[ -11 -115   33  -27  -33 -248  -42   -9 -151  263 -237  191  -97  -37
  -90 -174  223  360  305 -409  -17  158   78 -223  211  298   33  120
  282 -113   -2 -246 -202  -48  264 -353   89  106   45   29 -265 -470
  129 -239  316] : 18
[  62  105  -77  182  494  -45  259 -150  186  177  -60 -117  257  294
 -369  -16 -347  -13 -256  -83 -281  -48   -8  141  -11  -62  138 -142
  -28 -164  244  267 -226 -104   96   94  114  -18  118   82 -195  183
  -43  311  180] : 9
[ 116  -51  193   61  250  119  167  239 -200 -111  114 -170 -173  141
  -91   -9  -24  195  115 -128 -160  159 -455 -603  -37   29  105 -151
  447  -29 -121 -145 -121  113  231 -119  -29  210 -319  -58    9 -148
 -331 -298  239] : 2
[ 167 -229  -18  368  256  234  156  -25   15  116  334 -238   35  246
 -102  453 -355 -543   53    8 -119  222 -354 -249 -142 -145  -49 -355
    1  181  114  153  213   22 -170  487 -174 -101 -255   27   64  183
   31  155   36] : 22
[ 185  -92 -105  484  239  207  115 -240   49  200  237 -202   61  237
 -185  281 -376 -299  -14  108 -142  137 -267 -211 -164 -209  -42 -250
  -40  338   21  208   49  143  -38  394 -222 -182 -293   53  125  277
   68  392  108] : 17
[ 108  262  165  111   60 -252   86   65  -42   33  -53 -115  -50 -115
 -133   39 -109  192   45  123 -184  -62 -226 -300  324   -1  183   -3
  131  -24 -206   40 -106   96  617 -139  -66  -61 -198 -126   31  -80
 -344  -49  194] : 21
[ 158   19   90   74 -101 -112  245 -240  229  210 -280   89 -172  241
 -269  -52   33 -102    6 -421   19   14  191   17 -119  -71 -169  194
  116  421  -62 -171 -211 -246 -119  101  255  -38  301  152  151 -132
 -184 -269   95] : 16
[ 172  -13  144 -231 -132   39   94   60   99  -24 -223   13  -92  199
   27 -225  103  172   -1 -433  165  137   16 -299 -206   63    6   27
  159  203 -155 -139 -476   18   68 -309  191   34   46    1  276 -164
 -408 -419  200] : 2
[ 208    9   70 -407 -322  -92  -38  111  360  -56 -147   78    8   21
  206  279  157 -205   94 -450  492   44  373  178 -123  115   73  -48
 -234 -120  -44   10 -280 -340  -49   -9  278  -18  180  -56  234   -6
  -92 -470  -34] : 26
[ 141   96  -61  485  145  116  114 -196   61 -105  223 -184   25   87
 -208  231 -175 -127  -74  217  -51  -88  -64 -136 -175 -296 -148 -161
  -24  496 -255  248   25 -114   21  322 -140  -17 -233  -52  134  395
 -191  105   -7] : 19
[ 278   45  -66   28  151  -70 -139   16 -101  295  -18  -53   11 -289
  -51  330 -191   75   25   84  -77   -8 -110  -82  402  -79  187   63
  191 -200  -17  -67  248  298  118  236 -145  -76 -267   49  -92  -94
  169  504  153] : 19
[  26    3  -78  295  369  -48  193  -69  185  -29  -99 -137  267  214
 -440  -18 -253   82 -181  -77 -227  -96   15   41  106  -22  131  -50
  -82 -250  282  237 -210  -74  -63  164   60  146  178  129 -305  151
   33  175   57] : 10
[ -80  264  179  202  329 -571  381  -34  268  -62 -352  -35  256   74
 -585 -265 -178  355 -280  -88 -403 -379  178  301  445   43  205  267
  -63 -340  237  108 -215 -357  314  -85  356  223  637   87 -531 -129
 -272 -166  136] : 27
[ 135  141  -92  -22  134  106 -171   42 -190 -125   12 -106  437 -349
  279  455 -190 -239 -394  339  107  124  139   -8   93 -162  236   13
 -265 -290  121  210 -141  106  -78  111  -28  -62 -354  -82  -92  484
  -67  490  -64] : 10
[ 152  343  150 -222 -215 -267   59 -109  142  133 -318  117 -184  -22
    5  -85  182  268   91 -251  160  -20  200  -92    6   63  112  164
  106  123 -325 -121 -472 -139  547 -339  212 -110  -23  -85  267 -124
 -318 -319  222] : 15
[ 328 -150 -308  -38 -319    8 -358  160  176   44  128  176   20 -285
   66   60  203  272  227 -195  409 -186  246  194  233  142 -217 -130
 -160  234 -140  166   75   25  -83 -196  -94  111   19  -51  100  -27
  145  116   92] : 16
[  49  218  200    1  209   87  169 -133 -292 -172 -293 -170  380 -143
  163  271 -272 -431 -718  261 -123  241  122 -198 -107 -378  186  349
  -45   -3  110  -76 -309   36 -283  213  208  -91 -146   39  -43  427
 -510  231 -109] : 4
[ 173  -59  -80 -294 -252 -204 -156  -61  116  312 -301  259 -118  -81
   -4 -120  266  246  229 -555  269   13  393   98  119  186 -117  118
  174  135 -173 -168 -141 -123   38 -240  155  -13  210   37   33 -394
   75 -191  201] : 21
[ 121 -133  -89  -35  256  115 -127  271 -208 -150   57  -41   58 -175
  -71  148   84  281   44 -122   21   13  -26 -209  189   57   91  -52
  316 -365   32  -52   78   42 -176   37  -41  377 -197   10 -330  -54
  100   40   62] : 5
[ -95 -138 -224  439  344   59  -21  -11 -209  -71  299   -9  371    4
  -57   -7  -52   89  -71  149 -117   69   11  -21  -57   81 -116 -300
 -144   74  141  361 -121 -192   75 -232  -72  178 -153 -115 -405  291
   61  203  187] : 12
[  78  362  225   89  207 -180  236 -181   25   -2 -411 -202  244  -51
 -164  256 -350 -166 -449  205 -241   52   11 -138  190 -231  449  357
  -99 -386  184  -32 -364  112  157  283  164 -139  -54  115  -79  233
 -252  253  -21] : 12
[ 171  160   52  -90 -186 -135  105  -81  286  -77 -264   70  167  -41
   11  149   33 -172 -266 -151  234  -76  411  281  -52  -78   11  217
 -324   81   63   43 -368 -314 -130   16  356   -6  283   48  114  218
 -252 -159  -50] : 14
[ -20 -153    8  493   94  181   15   66 -177 -368  276 -174   82  -10
  -27  370   33  -95  129  178   50  156 -161 -427 -134  -36   20 -163
  -73  -24    2  109  -85 -126  -71  213 -146  263 -387  -63 -174  313
   56 -200  -57] : 15
[ 137   84   47 -190 -192  124 -104  -53   11 -109   26  -72  281 -122
  529  571  -64 -604 -213   78  430  312  259  -32 -339 -132  125 -113
 -417   30  -66  159 -317 -163  -51  118  100 -267 -315 -166  305  466
 -190  -42  -94] : 23
[ 131  -58  -74  571   87  160   99 -165   45 -104  206 -186   64  117
 -228  212 -207 -183  -45  172  -68   -5 -140 -219 -115 -230 -151 -131
 -106  453  -83  219   16    1 -127  341 -185    5 -183   23   78  342
  -92  134  -27] : 17
[ 164    8 -108  282  217  -35  212 -224  295  149   38  -47  183  190
 -288  121 -248 -227 -228  -71  -72 -148  179  345 -104 -195 -167  -78
 -168  336   83  232   11 -284 -194  289  152  -49  265   94  -23  238
  -79  190   57] : 20
[ -38 -140 -139  266  103  -79 -223  102 -278 -134   84  -19  285 -321
  -18   89   25  186   12  137  -30    0   84 -155  315   59  -26  -45
   -4  -92   -8  153  113   22  -16  -56 -177  194 -137  -85 -430   23
   91  143   42] : 24
[   0  169  197   -5  381 -134  267   42  -76   80 -213 -146  104  149
 -204   53 -230    8 -145  -83 -323  160 -217 -289  159   48  372   32
  181 -485  216  -37 -325   37  335  -41  124   15  -90   31 -211  -54
 -197    7  188] : 8
[ 275  110  -59  -67  -60  -39 -165   49  -70  193  -72   13 -102 -225
  -18  101  -22  197   98  -47   36   -2  -72 -218  313   -3   77   28
  209   31 -191  -34   13  283  240  -67 -152  -71 -265  -31  119 -106
  -56  261  157] : 12
[-212   18    5  403  358 -483  239  -54    9  -29 -203   69  220   65
 -623 -504   11  543  -80 -165 -443 -313  183  140  402  141 -114  132
  150    3  102  124  -72 -374  214 -283  181  352  573   42 -710 -270
 -153 -202  220] : 26
[  56 -100  157  173  -49  -65  124  114 -226   40   97   69 -327   21
  -73   20  229   57  334 -238  -60  159 -211 -432   40  121 -193  -37
  389  330 -203 -246   17 -189  220 -192   28  172 -147  -76  -25 -279
 -229 -498  207] : 17
[ 361 -224 -271  -33 -195   23 -280  205  175  108  173  154  -47 -245
   -5  187  159  170  258 -252  333 -176  165  227  260  125 -203 -127
  -41  120  -40   65  254  -25 -209    0  -49  174   55   15   11 -105
  237  111   85] : 17
[ 253 -126 -143 -225  -78  511 -174 -141  -14   42   42 -100  156  139
  418  473 -129 -577 -141 -189  453  468  151 -242 -567 -182   33 -241
 -135  156  -54  120 -306  134 -434  277  -85 -269 -471  -21  449  443
   35  222  -83] : 6
[   7 -139   89 -180   96  -31   20  243 -175 -113 -199   80 -154    5
 -139  -55  311  316  217 -494   37  122   58 -337  109  219   56   85
  475 -341    6 -292 -161 -165  -89 -154  157  420   20   45 -311 -356
   -5 -494  105] : 6
[ 297  300  143 -383 -146 -160  -14  -62   46  295 -422   48 -149 -158
   58  165  -30    3  -65 -213   88   91  101 -136  217  -57  251  290
  208 -118 -147 -251 -234  185  250   -9  134 -226 -114   42  271 -163
 -209   97  125] : 12
[ 182  -82  -87  298  -41  -36  181  -62  387  -50   59   -2  174  161
 -241   69 -111 -200 -147 -129   79 -182  184  327  -55  -72 -227  -63
 -378  366  154  249 -102 -322 -256  128  190   68  384   80   37  232
 -150  -66   -8] : 17
[ 386  -53 -259  -24 -122  254 -143  114  250  -16  186  -54  103   30
  -11   15 -147  -79 -106 -120  237 -116   16   47  -10  -97 -239 -318
 -173  486 -139  380  -25  166 -189  -47 -161  -79  -37  -64  401  263
 -268  274   12] : 6
[  61 -123 -179   -4  237   31 -163  224 -134   20  131   16  135  -83
  -39   42   53  309  176 -144   16   62  -57 -146  198  239  114 -265
  128 -390   98  149  -70   39  163 -234 -108  222 -219  -76 -313  -63
  203  120  208] : 9
[ -76 -155  -99  405  185  -24   73  101   69 -332  276  -84  311   63
 -163   91  -15  -36  -31   33    7 -108  108   85  -48   40 -154 -287
 -256   72   82  378  -26 -424  -93   14   25  290  129 -104 -338  268
  -68 -229  -17] : 25
[ 338 -314 -120  -53 -241  510 -112    1   62   55  331  -20 -137  154
  383  646   41 -723  196 -282  528  415    8 -192 -554 -100 -224 -355
 -109  426  -81   15    9 -105 -498  365  -66 -132 -408  -30  507  311
  105 -100  -82] : 13
[ -24  -89  -38  424  259 -155  155  -68   55  -42  -34  -63  249   43
 -366   21 -141   58 -116   -1 -212 -109   68   72  179  -19  -17   47
  -88  -51  216  130  -19 -191 -105  154   81  194  232  104 -417   51
   35   47   61] : 20
[ 214  230   12  -14   29 -142 -118  -50  -43  104 -168 -136  355 -372
  120  348 -360 -212 -387  327  -44   -5   64   24  381 -213  263  161
 -230 -151   37  145    7  290  107  198  -67 -280 -155  -22   17  221
 -178  574   -9] : 23
[ 210  259  172 -284 -271 -278   31 -120  104  222 -439   96 -169 -114
  -19  -20   72   25  -29 -295   99   -6  239  -79  172  -59   20  300
  186  242 -308 -216 -205  -22  231  -88  177 -204  120    3  274 -250
 -375 -197  100] : 22
[ 325   92 -252  -68 -140   61 -265   79  164 -125   -2   58  -23 -286
  -95  146  163  286   24  -92  322 -298  330  146  169 -105 -137    2
   53  160 -301  148   74  -34 -181   98  -66  183  -55  -22  104  152
    2  145  -75] : 11
[ 324   26   45  -69 -224   35    8  173  185   23   17  -27 -270   27
  -83  138   41  -21  225 -258  155  -13 -156 -246  129   34  -42 -104
  108  192 -179  -22  -56   73  122   -2  -49    3 -102  -27  353  -96
 -230 -211   60] : 12
[ 173   91   22   73   62  -98 -110  103 -323   36   50   38  -41 -452
   72  296   74   83  -17  173  -35  -22   -3 -127  328  -97  -17  153
  266   55 -182 -158  252    2   95   34  -25  116 -273  -70 -165  -26
 -109  149   90] : 18
[ 152 -155 -104  -31  109  333 -216  190 -217 -309  133 -161  498 -262
  398  468 -160 -286 -376  227  250  246   60 -133 -101 -122  194  -80
 -306 -310  233  171 -148  166 -434  153  -34   90 -365  -42  -97  486
  -11  337 -103] : 3
[  56 -104   36 -249 -122 -208  -67  114 -123  173 -136  266 -182 -128
   72  -30  397  207  304 -500  183  100  257  -35   96  256 -138   62
  333   34 -155 -279  -50 -333  110 -331  225  182  100  -54 -163 -431
   -5 -470  228] : 21
[ 291   32 -125 -298 -171  -86  -72 -144  255  355 -338  206 -107   23
 -103  -64  110  113   40 -534  237  -43  395  213   44   33 -104  143
  132  191  -98 -110 -170  -64 -129  -54  189  -81  243  124  175 -207
   31   45  135] : 12
[  99  380  171   64  -11 -112   74 -319  -63  -68 -385 -122  323 -262
  144  427 -229 -329 -551  349   32  106  300  -21  -14 -369  314  458
 -268  -84    8  -45 -363   11  -21  329  185 -234 -161   50   60  456
 -261  290 -120] : 17
[ -83 -182 -160  388  353  167   55  156  -81 -394  258 -127  360   93
 -182   63  -36   38 -122   55  -60   -9    8  -85  -85   36  -70 -289
 -140 -125  205  363 -141 -263 -219   -9  -23  392  -41  -55 -415  361
  -22  -56  -21] : 7
[ 307  -63   34 -353  -87  141   10   97  467  -98 -207 -118  216  211
  137  153 -117   -2 -145 -361  407   83  143   47 -277   33  343  -50
 -325 -386  193   57 -572   81 -176   58  263   -6   83  108  294  128
  -41 -132   72] : 1
[  82  -71   35 -258   83  184 -223  181 -348  -86  -81  -77  115 -175
  323  274   52   84   38  -90  181  388  -74 -524  -12   99  355  -33
  194 -523   11 -131 -277  271   43  -88  -88   79 -539  -66  -85    1
   79   35  102] : 4
[  24  127  -13  182  410  -37  285 -122   89  -14 -113  -91  263  189
 -322   -8 -227  -89 -384  -42 -239  -69  122  138  -47 -149   13    7
   -9   -5  174  187 -210 -253 -100  108  210   88  195   70 -220  251
 -236  128   52] : 8
[ 331  -74    2 -398  -48  184  -13  -46  313  113 -274  -51  144  181
  160  156 -126 -100 -195 -416  353  174  203   36 -313  -65  232   47
 -110 -178  117  -82 -436  134 -317  141  248 -107   42  158  308   54
  -12   46   94] : 1

[-176    0   29  127 -113  155    3 -228  189   36  159 -217   96 -104
   17 -192 -198  -15  114 -212 -155   78  -53 -117 -159   87   30   -6
   15   29   30 -125  -53  -89 -114   22   64  -48 -213   -3  -23  -24
  -77  -83   47] : 29
[  -3  237 -353  -76  131   55  140   41 -126  -43 -184  381 -272    0
   64   55 -183 -212  -70 -166  131 -260   97  200  145 -220   12   73
 -158  -33 -205  -80  215  191    8 -100   61  102   58 -180  235  -24
   85  150  260] : 22
[ -43   91 -201   72  135  101  -71 -154  -53 -209  -97  157 -148 -149
  -95  -25 -106 -214 -192 -190  -30 -203   13  409  -42  -49 -134  -82
 -105  -75 -226   11  128   92  -15   21  182   32  -66 -207  -26  -11
  170  110  277] : 19
[  84 -561  300  -20  175  -51 -220  -22   87  148 -222    0  -57  191
 -161  155  -71  184 -215   77  -11  271 -208  134   32  -28 -227  -22
  -67  -41  -97  280   45 -230  -13 -107  248  -59  -23 -134  -20  119
  274   -4  147] : 18
[-128  105  143 -127   21  150   -7 -307  118   59  143 -179   91 -300
 -160  -54 -248    4  -13 -106  -80   14 -141  -33 -381  210   53  162
  -89   61  -69  -80  142  147  -60 -120  112 -143   12  289   37  -13
 -158   66  -32] : 29
[-215   57  -32  298 -154  116   95 -132  142    0  114 -319  192  -59
   98 -118   69   88  415 -159 -265  238 -122 -265 -132   68 -188  142
  171  -78 -100 -195 -194 -291  -46   86 -117   -6 -336 -179  -80   22
  -81 -199  -90] : 27
[ 103 -476   52   68   24  -57 -181   57  117  199 -123  -13   15  192
  278 -191 -206  136 -285   87 -151 -113  107   40  310 -193   80 -325
   24 -144  207  227  -36 -192 -226   -8   49  -59  -46 -253 -116  251
  267 -143  166] : 8
[ -84 -179  -73  -11  114   89 -165 -387  130  101  -70  100 -175 -186
   84 -209 -396 -182 -385 -346  -23 -232  115  419  -59 -145   29 -269
 -305    7   43   76  188  184 -190  -77  250  -22    5 -243  162   60
  187   82  419] : 21
[-177  506 -182   20  -91  138  302    8   63 -191  119  -55   33 -131
  -70   38  -46 -151  365 -154   23   27 -129 -212 -196  116   23  331
   85   -4 -330 -287   39   67   93  -39  -29  -16 -131  300   15  -91
 -185   66 -144] : 31
[  90  -51 -210  108  -18   78   33  225   -4   39  -76  152 -229  446
  -66    4 -210   49  -99   85  -66  -27  -22 -259  419 -187   55   38
   72  -24   47   -6  -83  -94   53   21   38  161 -192 -259   84 -128
   61 -111   96] : 32
[  31 -373  204  156 -199  -91   17  296  308   -7  -36  -48   15  361
  182   38  -29  128 -188  120 -123  253   90 -392  405 -138  246 -333
  200  225  453  -12 -121 -246   26  222  113  250 -199 -174 -177  -14
   20 -200  199] : 8
[ -54   47  -11   37   23  157  -15 -103  -65   20   93 -111   89  -64
 -142  -62 -107  110   89   17 -200  -23  -98  -74  -85  175  -45  164
   50  -68  -33  -10  -46 -115  -87   -3    5  -85 -133  -18  -42  -38
  -81  -79  -18] : 26
[  94  -54 -137   90   30   18  171  348 -125  -56  -13   65  -55  455
 -152  106   -5  254  -13  199 -222 -101   18 -259  565  129  122  130
  131  -92  183  237 -292 -320   -5  140   15   60 -283 -116  -12 -157
   44 -253   71] : 16
[ 240 -318  -14  -42   27 -146 -101  374  -30    0 -234  271  -41  159
  137  180   22  -55  -82  175  253  117   34   11  180 -234   34 -285
   85   96   13   30  220 -130  -13  -26   96   80  131  -78 -306  199
  231   74  141] : 5
[ -97  130  253  -97   22  213  -36   54  102 -239 -109  189  -70   26
 -197   39 -201 -144 -176   24   88  110 -155   83 -151  -37   32   82
   82   79 -346 -257  232  120  165  -39  293   53  127  181  -28  -23
  -84  272   34] : 41
[ 107 -344   -5   98   24   45  -19  153 -100  153   28   -5   -3  368
 -162   34  -98  309  -12  106 -185   50    8 -213  399  129   77  -13
   27   26  338  244 -239 -388 -128   92   77   19 -250 -242  -30 -126
   57 -277  155] : 21
[ -24 -106   34 -130  191  150 -171 -198  -10   47 -120  167 -127  -63
  -72 -127 -341 -102 -308  -80  -10 -200  -64  360  -85  -51  -49    7
 -142 -150 -216   99  201  101 -125 -164  211 -132   80  -30  119   84
  154  170  199] : 23
[  63   -8  228 -271   35  -62  149  278  -75  180 -170  167  150  -64
  201  225   23  205  124  263  106  105   40 -222  -13  -82  144  164
   80   95  -14 -129  260    0    8 -142  -91   18  338  152   27  229
 -150   79  -86] : 8
[ -11    5  130  -81   66  -14  202  217  -28 -113  -24    9   88  110
 -258  302  111  101  299   41  112  246 -224 -113  -36  274  -52  307
   64    6 -256  105  -28 -268   71  -63  138 -110  -89  369  -87  -34
   19   24  -75] : 18
[ -31  133  226 -280  -18  -47  166  166   71  -20  -83  128  159 -263
  171  185   -4  -56  126   72  231  113    5  -84 -251   -9  189   65
   50  166 -133 -221  355  123   27 -129   36  -24  316  413  -88  205
 -146  221  -48] : 7
[  47  255 -333 -199   62 -140  147  -73  -31   61 -104  156   20 -532
  370   59  -85 -252   68 -181  259 -291  190  190 -234 -184  119 -143
 -213   63 -112 -134  431  376 -113 -180  -89  -69  312  158  -88  300
   63  181   74] : 4
[ -32 -251    1  250  -91   -2   28  -35  141  186    2 -244   46  172
    6   13  -35  239  224  -98 -134  292  -84 -308  103  -48 -124    3
    0   45   56   -9 -186 -272   -6   19    9   49 -232 -263  -38   36
   58 -256  -37] : 39
[  47 -125   -3  150   32  -71   70  205   16  -52 -141  -42  -18  238
  -16  180  145  216  -24  177 -218  118  -59 -182  298  -46 -121   71
  143  -62   17  101 -142 -220  104  107  -22  135 -183 -257  -64   11
   86 -177   40] : 13
[  42  240   30 -212  207   58   46   66 -124 -275  -72  133  -18 -153
 -289  183  -37  -56 -198  160   -8 -216 -124  245 -108  209    4  213
   12 -101 -318  109  188  158   81  -68  160 -111  117  355  -98    8
   18  194   -3] : 13
[-155   54  127 -127    8  131  -10 -297  111  141   19   -7   37 -333
   42  -59 -253  -82   42 -220   64   77  -37   56 -390  -17   24   63
 -150  135  -96 -222  278  174  -79 -161  102  -40  132   74  143   70
 -131  145   99] : 28
[ 289  212 -557 -201  138  -68   40  198 -321  -34  -96  396 -107 -227
  148   38 -170 -230 -173   58  225 -583  276  234  173 -129  263 -256
 -144    5   83   54  333  287 -165  -63  -43  -52  249   47 -243  133
  142  117  158] : 2
[   1 -207  261   21  -22   29  166  393  -49   74 -103   49  112  415
  -93  249  133  344  312  226  -53  396 -148 -399  258   92  -28  291
  224   18  -12   14 -164 -488   66   30   15   49 -124  -31   15  -32
  -69 -140  -68] : 19
[ -39  230   27 -123 -116  -71  246  239   75 -109  -30   64  210 -257
  259  160  110 -125  327   11  220  128   27 -188 -200  -16  164   10
  141  143 -130 -289  249   22   26  -32  -61  -10  165  363 -251  196
 -123  134 -107] : 4
[  32 -198  315 -271  128  145 -182  -42    5   59  -81  229  -68  -25
 -251   79 -303  -62 -222   31  204  126 -145  163 -226   47   62   31
  -91  148 -120  -20  327   61  -33 -180  327  -65  203  211   33   -5
  -12  257  167] : 26
[-117  160   39 -168  180  124   -6 -399  -57   95   23  -87   65 -451
  -90  -36 -198   63 -131 -103 -185 -235  -25  236 -321  173  -34  192
 -210  -65  -97   38  180  237 -108 -131   49 -162  120   76  157   66
  -94   62   63] : 20
[ 130 -400  -75    7 -171 -272   80  391  328  219 -343  323 -192  263
  625  155 -100 -173 -112  -78  370  274  213 -312  378 -656  246 -523
  -17  337  317 -218  276   20   37   12   41  322  121 -301  -61  224
  196   29  296] : 1
[   6   12   91  -50  -15  276 -156  123   24 -216   -8  316 -185  221
 -242  -93 -352 -215 -347   50   63  -45  -29   70   90  -58  192 -111
  103  122  -32 -179  163   49   37   58  323  136  -13   -4  -44 -192
  -55  192  248] : 30
[ -70   31  171  -40  -49  101   74   56  125  -26   55  -78   36   84
 -187  101 -101   51  119   45  -10  250 -218 -281 -110  130   24  224
  105   84 -108 -110   27  -89   76  -46  106  -10 -101  239  -18  -82
 -128   20  -79] : 29
[  36 -221  131 -123    2   -7 -206   54  132  -19 -240  324   -4 -217
  361  -69 -180 -332 -218  -83  329   22  123  339 -189 -373   88 -449
  -15  114 -137 -230  481  128 -101  -96  194   29  335  -43 -224  341
  177  318  255] : 4
[-166  200  -39 -152    8  -57  161 -244  166  149  -74  -54  150 -537
  501 -113 -132 -121  101 -226   45 -185  130  137 -332 -162   78  -16
 -144  -63 -183 -178  320  285 -150 -201 -111 -134  258  160   84  384
  -18  133   -5] : 7
[  79 -630  280   57   23 -111 -215   29  223  174 -206   24  -58  200
  125   41 -118  122 -313   18   -3  241   17   47  177 -220  -19 -344
  -46  111  200  157   65 -182  -59    2  224  103   -4 -300  -62  164
  251  -63  293] : 11
[ 161  262 -245 -207  211   39   92  271 -317 -195 -147  394 -116   -1
 -119  142  -75  -89 -139  177  104 -404   70  256  179   12   93  118
   -9 -126 -239   95  206  122   -3  -82   63  -35  181  128  -50   36
   83  166   93] : 11
[ -64  153   27   26   -2  187   33   26 -128    4    9    3  104  -46
  -86   16  -15  102  239   91 -122   95 -106 -153 -124   60 -103  265
  148  -40 -173 -209   38 -118    7  -21  -68    8  -26  -84  -13   -8
 -171   -5  -88] : 28
[  14  -24 -268   26   92  134 -105 -203  -43  113  -99  208 -211  -57
   61 -203 -402 -141 -211 -257   62 -297  146  302   64 -251   24 -192
 -261  -30  -91  -39  177  184 -131 -117  154   13   83 -312  129   75
  160   68  257] : 39
[  40   43  -21 -100  127  105  -35   70 -116 -194  -78  279  -93  -27
 -153   43 -150 -115 -252    3   54 -210   71  303   73   35  104  -80
  -48   25  -76   45  164   58  -27   18  237   28   78    9  -56  -33
   67  142  256] : 14
[ -31  -36   97   -8   11  -25  150   91  108 -120   26  -62    7   92
 -200  196    5   79    1  -12  -41  130  -98 -125   80  208   75   90
    9  103   38  120  -67 -128   65   56  179   10 -167  204  -58 -111
    1  -60   83] : 16
[ 136   54  -39  -97   87  -19   84  270 -165 -104  -46  112   45   60
 -122  175   36  120  -33  241  -37 -121    5  -49  169  128   97   84
   92  -18    3  115   36  -76    5   17   22  -11   34  128 -162   16
    2  -22    2] : 10
[ 100 -245  -45   64  -18 -113  -11  286   84   85 -249  140  -28  219
  378    5  -12   29  -65  136    8   28   77  -99  302 -351    1 -188
  137  -97   -6   -6   73 -144  -43  -15  -62   84   28 -252 -114  267
  205  -39   77] : 6
[ -15  -47  109   77  -67   -1  236  340   27  -19  -14  -60   53  380
 -159  277  145  271  295  180 -111  368 -191 -519  246  146  -16  320
  226   63   34   -3 -211 -378  137   84  -14   98 -266   39  -10 -148
 -109 -182  -89] : 22
[ -99  -54 -155  157  -14  121  -58 -145  139   -1  -34   12 -137   89
   97 -210 -253 -114 -144 -188 -148  -97    4   62  110 -157  -37  -99
  -20 -103  -35  -38  -24  -26  -89   21   88   43 -215 -282   76   -8
  119  -40  207] : 26
[-250  -86  325   32  -58  105  -13 -271  356   74    0 -253   85 -110
   68  -77 -152   43  -30 -119 -199  271 -194 -142 -266    5  -82  123
   38    2 -103 -146   40  -10   18  -49   92  -28 -113   44  111   65
  -88    9    0] : 25
[ -76  272  100 -220   86   35  203   71   39 -209  -18   81   33 -147
 -128  158  -66  -74  -32   20   59  -93  -85   68 -125  190  135  222
   -1   -6 -247   -2  162  128   70  -80  149  -92   91  475    2    8
  -72  176   -7] : 13
[  -2 -293  145   13   60   -1  -82  -92   97   94  -91   12  -77   41
  -94  107 -113   87 -182  -69  -46  165  -41   26   29  -22  -35  -86
 -112  151  133   80   59  -64   -4    7  200   89  -58 -191   51  -29
   72  -38  251] : 20
[-181  167  157  -42  -72  155  188   79  127  -41   26  -19   63   92
   -5    8 -106   37  162   11  -92  146 -136 -277  -33   74   79  291
  157  -12 -140 -194  -10  -98   48  -19   26   -6 -103  184  113  -53
 -188   28  -65] : 25
[  46 -231   88  156  -19  -53   85  241  -53   27  -65  -66  111  227
  -61  211  201  304  222  135 -134  275  -50 -249  227   77 -100   74
  143   40   95   86 -183 -412   28  113  -12   93 -181 -219 -129    0
   32 -225   27] : 14
[  30  -57   95  -42   74   74    1   97  -32   78 -177  110  -56  124
 -114  144  -92   98   90   71   93  190 -159  -75  -32 -115 -140  194
    3   -5 -309  -99  132  -52  105 -151   91   17  107  -44   51   82
   24   82  -68] : 39
